Below are the code and all the weights of a small trained network. Each question names an input and a class and asks about switching units off, where a switched-off unit gives its printed mean instead of its output.

import numpy as np


def w(rows, s, z=0):
    codes = np.array(rows[::2]) - 128.0
    scale = np.full(codes.shape[1], s)
    scale[-1] = z or s
    return codes * scale


def f(y):
    return y / 2 * (1 + np.tanh(0.7978845608 * (y + 0.044715 * y**3)))


def log_softmax(a):
    a = a - a.max(-1, keepdims=True)
    return a - np.log(np.exp(a).sum(-1, keepdims=True))


def net(x, mask):
    res = np.array(x, float).reshape(1, 4) / 4 @ E
    y = f(res @ A[0][:, :-1].T + A[0][:, -1])
    res = res + np.where(mask, y, B[0][:, -1]) @ B[0][:, :-1]
    return log_softmax(res[-1] @ U[:, :-1].T + U[:, -1])


A, B = {}, {}
E = w([
[138,96,82,100,25,81,100,243],'x0',
[65,41,163,173,111,20,210,76],'x1',
[88,15,146,182,166,241,144,180],'x2',
[100,121,185,213,190,85,3,74],'x3',
],0.011)
A[0] = w([
[82,116,156,120,161,45,108,29,250],'N0',
[103,96,123,88,80,238,185,161,227],'N1',
[78,130,203,152,139,59,190,55,147],'N2',
[216,133,97,169,106,144,131,186,105],'N3',
[86,52,112,214,233,214,38,130,254],'N4',
[135,51,117,163,84,27,163,201,214],'N5',
[237,159,14,206,113,168,88,228,213],'N6',
[38,86,188,191,144,40,140,52,225],'N7',
[143,123,144,88,91,172,220,180,233],'N8',
[220,199,125,132,66,136,122,139,191],'N9',
[215,249,144,147,38,117,96,155,249],'N10',
[83,131,124,121,202,143,71,5,236],'N11',
[75,118,109,82,98,224,203,194,216],'N12',
[177,103,89,175,19,131,125,245,174],'N13',
[254,182,135,74,184,120,133,70,133],'N14',
[207,218,149,142,85,75,130,151,199],'N15',
[76,114,135,115,158,131,185,3,151],'N16',
],0.0099,0.0041)
B[0] = w([
[160,110,81,246,93,51,113,134,224],'N0',
[200,185,178,190,178,163,222,204,217],'N1',
[154,100,171,250,137,61,191,117,215],'N2',
[176,123,73,78,175,210,83,223,170],'N3',
[14,170,242,131,194,221,180,128,244],'N4',
[101,107,213,22,48,23,118,169,229],'N5',
[79,69,114,39,187,220,92,100,232],'N6',
[179,36,187,214,59,73,78,133,248],'N7',
[254,132,36,88,85,77,177,199,216],'N8',
[151,137,41,90,67,145,72,118,200],'N9',
[146,128,14,72,143,173,29,97,231],'N10',
[61,183,81,183,156,119,106,153,221],'N11',
[179,178,174,83,164,163,240,193,225],'N12',
[97,52,177,12,110,199,119,144,243],'N13',
[94,201,27,95,181,108,104,65,195],'N14',
[74,169,36,39,111,41,46,63,204],'N15',
[226,89,97,195,135,77,182,114,202],'N16',
],0.0089,0.017)
U = w([
[60,151,235,158,204,235,103,122,254],'0',
[162,250,72,121,143,118,117,40,140],'1',
[217,193,105,75,99,161,237,213,134],'2',
[121,93,181,234,136,87,154,88,106],'3',
[169,117,111,75,80,167,99,111,5],'4',
[89,158,146,169,115,85,43,102,34],'5',
[110,76,207,95,34,46,152,144,131],'6',
],0.012,0.0063)

Each question gives the input, the list of numbers given to net, and the class t.
The units are the neurons (one row each of A and B). Each row of codes is followed by its name. A weight is (code - 128) times the scale printed after its matrix; where a second scale follows, it is the last column's (A, B and U).
mask holds one flag per neuron, in row order. A switched-off neuron (its flag False) gives its mean, the last column of its row in B, instead of its output. The means were averaged over made-up inputs and are rounded, as every weight is.
A unit's drop is (log p(t) with every unit on - log p(t) with that unit switched off) / (log p(t) with every unit on - log p(t) with every unit switched off).
The circuit of an input: a set's keep is (log p(t) with only the set's units on - log p(t) with every unit switched off) / (log p(t) with every unit on - log p(t) with every unit switched off). Starting from the 12 units with the biggest drops (on a tie, the unit counted first), units are removed one at a time, each time the one whose removal leaves the highest keep (on an exact tie, the one counted first), for as long as the keep stays at least 0.8.
units of the circuit, in order: the units of the circuit, biggest drop first
k most important neurons: the k neurons with the biggest drops, biggest first
drop when u is switched off: that unit's drop, to one decimal
input [5,4,-3,-3], class 6: units of the circuit, in order : [N5]
input [3,-4,-3,-4], class 4: 2 most important neurons : [N10; N6]
input [0,-3,-1,2], class 1: 2 most important neurons : [N13; N7]
input [0,7,8,-3], class 2: 3 most important neurons : [N1; N12; N8]
input [-6,2,6,4], class 3: 2 most important neurons : [N7; N16]
input [5,-8,-1,7], class 0: 2 most important neurons : [N4; N8]
input [4,-8,-7,4], class 1: 2 most important neurons : [N14; N15]
input [3,-7,-6,-8], class 4: drop when N1 is switched off : -0.1
input [-6,5,6,5], class 3: drop when N11 is switched off : 0.0
input [-2,6,-7,-7], class 6: drop when N5 is switched off : 0.1
